Below is a small trained network, with its code and all its weights. Each question gives an input and a class and asks what happens when units are switched off, that is, made to give their printed mean instead of their output.

import numpy as np


def w(rows, s, z=0):
    codes = np.array(rows[::2]) - 128.0
    scale = np.full(codes.shape[1], s)
    scale[-1] = z or s
    return codes * scale


def f(y):
    return y / 2 * (1 + np.tanh(0.7978845608 * (y + 0.044715 * y**3)))


def log_softmax(a):
    a = a - a.max(-1, keepdims=True)
    return a - np.log(np.exp(a).sum(-1, keepdims=True))


def net(x, mask):
    res = np.array(x, float).reshape(1, 8) / 4 @ E
    y = f(res @ A[0][:, :-1].T + A[0][:, -1])
    res = res + np.where(mask, y, B[0][:, -1]) @ B[0][:, :-1]
    return log_softmax(res[-1] @ U[:, :-1].T + U[:, -1])


A, B = {}, {}
E = w([
[210,174,55,100,56,172],'x0',
[135,125,134,112,121,111],'x1',
[131,129,132,133,129,130],'x2',
[97,255,135,89,189,129],'x3',
[143,79,188,50,169,225],'x4',
[137,120,133,90,114,91],'x5',
[114,129,110,135,136,142],'x6',
[110,135,112,162,143,165],'x7',
],0.012)
A[0] = w([
[118,120,124,113,114,107,130],'neuron 1',
[94,118,159,130,133,116,55],'neuron 2',
[135,92,192,36,179,221,129],'neuron 3',
[93,236,163,89,183,113,52],'neuron 4',
[150,150,107,112,88,163,21],'neuron 5',
[101,180,103,210,109,29,138],'neuron 6',
[38,82,196,150,206,79,4],'neuron 7',
[125,135,151,134,113,136,82],'neuron 8',
[140,176,132,112,102,146,51],'neuron 9',
[105,120,130,107,148,157,69],'neuron 10',
[124,4,130,178,79,119,39],'neuron 11',
[158,160,102,99,70,176,33],'neuron 12',
[99,195,153,113,163,119,76],'neuron 13',
[128,143,138,148,116,114,103],'neuron 14',
],0.019,0.0031)
B[0] = w([
[106,150,86,192,157,177,137],'neuron 1',
[146,125,82,125,156,106,148],'neuron 2',
[38,140,139,182,106,73,252],'neuron 3',
[114,108,161,91,135,235,207],'neuron 4',
[196,137,131,93,120,73,169],'neuron 5',
[42,128,132,162,115,59,245],'neuron 6',
[253,141,75,134,112,76,218],'neuron 7',
[94,125,73,84,161,99,126],'neuron 8',
[160,102,119,121,125,138,157],'neuron 9',
[108,120,127,96,123,75,149],'neuron 10',
[99,124,173,76,149,241,228],'neuron 11',
[207,133,76,153,156,94,190],'neuron 12',
[123,115,153,104,147,186,176],'neuron 13',
[131,155,160,134,104,124,141],'neuron 14',
],0.024)
U = w([
[2,169,170,170,114,73,255],'0',
[110,132,193,49,199,244,63],'1',
[235,165,94,107,171,96,75],'2',
],0.0086,0.0018)

Each question gives the input, the list of numbers given to net, and the class t.
The units are the neurons (one row each of A and B). Each row of codes is followed by its name. A weight is (code - 128) times the scale printed after its matrix; where a second scale follows, it is the last column's (A, B and U).
mask holds one flag per neuron, in row order. A switched-off neuron (its flag False) gives its mean, the last column of its row in B, instead of its output. The means were averaged over made-up inputs and are rounded, as every weight is.
A unit's drop is (log p(t) with every unit on - log p(t) with that unit switched off) / (log p(t) with every unit on - log p(t) with every unit switched off).
unit that matters most: the unit with the biggest drop
k most important neurons: the k neurons with the biggest drops, biggest first
drop when u is switched off: that unit's drop, to one decimal
input [5,7,-8,-7,1,7,-7,5], class 1: unit that matters most => neuron 11
input [-4,-3,-8,-3,1,-8,4,-8], class 2: 2 most important neurons => [neuron 7; neuron 4]
input [8,-4,7,0,-7,3,-3,-1], class 2: 2 most important neurons => [neuron 3; neuron 12]
input [6,-5,1,5,2,7,2,6], class 2: 3 most important neurons => [neuron 11; neuron 12; neuron 5]
input [-3,-7,8,3,0,-6,5,0], class 1: 4 most important neurons => [neuron 4; neuron 12; neuron 13; neuron 5]
input [6,-8,-4,4,4,1,-7,-5], class 2: 2 most important neurons => [neuron 6; neuron 12]
input [-7,8,1,-7,3,-8,-3,-8], class 1: 3 most important neurons => [neuron 11; neuron 12; neuron 5]
input [-8,-6,5,6,3,7,5,-7], class 2: 2 most important neurons => [neuron 7; neuron 11]
input [6,2,-1,-7,-1,-3,-4,5], class 1: 2 most important neurons => [neuron 11; neuron 7]
input [-1,4,-1,-4,-3,-4,-7,3], class 1: 2 most important neurons => [neuron 3; neuron 11]
input [7,-4,5,4,7,5,-1,1], class 0: 2 most important neurons => [neuron 3; neuron 7]
input [6,1,-7,7,2,-3,-6,-7], class 1: 2 most important neurons => [neuron 4; neuron 7]
input [-7,8,1,-2,6,-2,6,4], class 2: 2 most important neurons => [neuron 7; neuron 6]
input [3,0,4,-1,8,-4,4,-4], class 0: unit that matters most => neuron 3
input [1,-3,4,4,8,-4,3,7], class 0: drop when neuron 3 is switched off => 8.1
input [7,2,-7,-1,2,-2,-1,8], class 2: drop when neuron 7 is switched off => 0.0
input [-1,-5,5,-8,4,-7,8,-8], class 1: drop when neuron 11 is switched off => 3.2
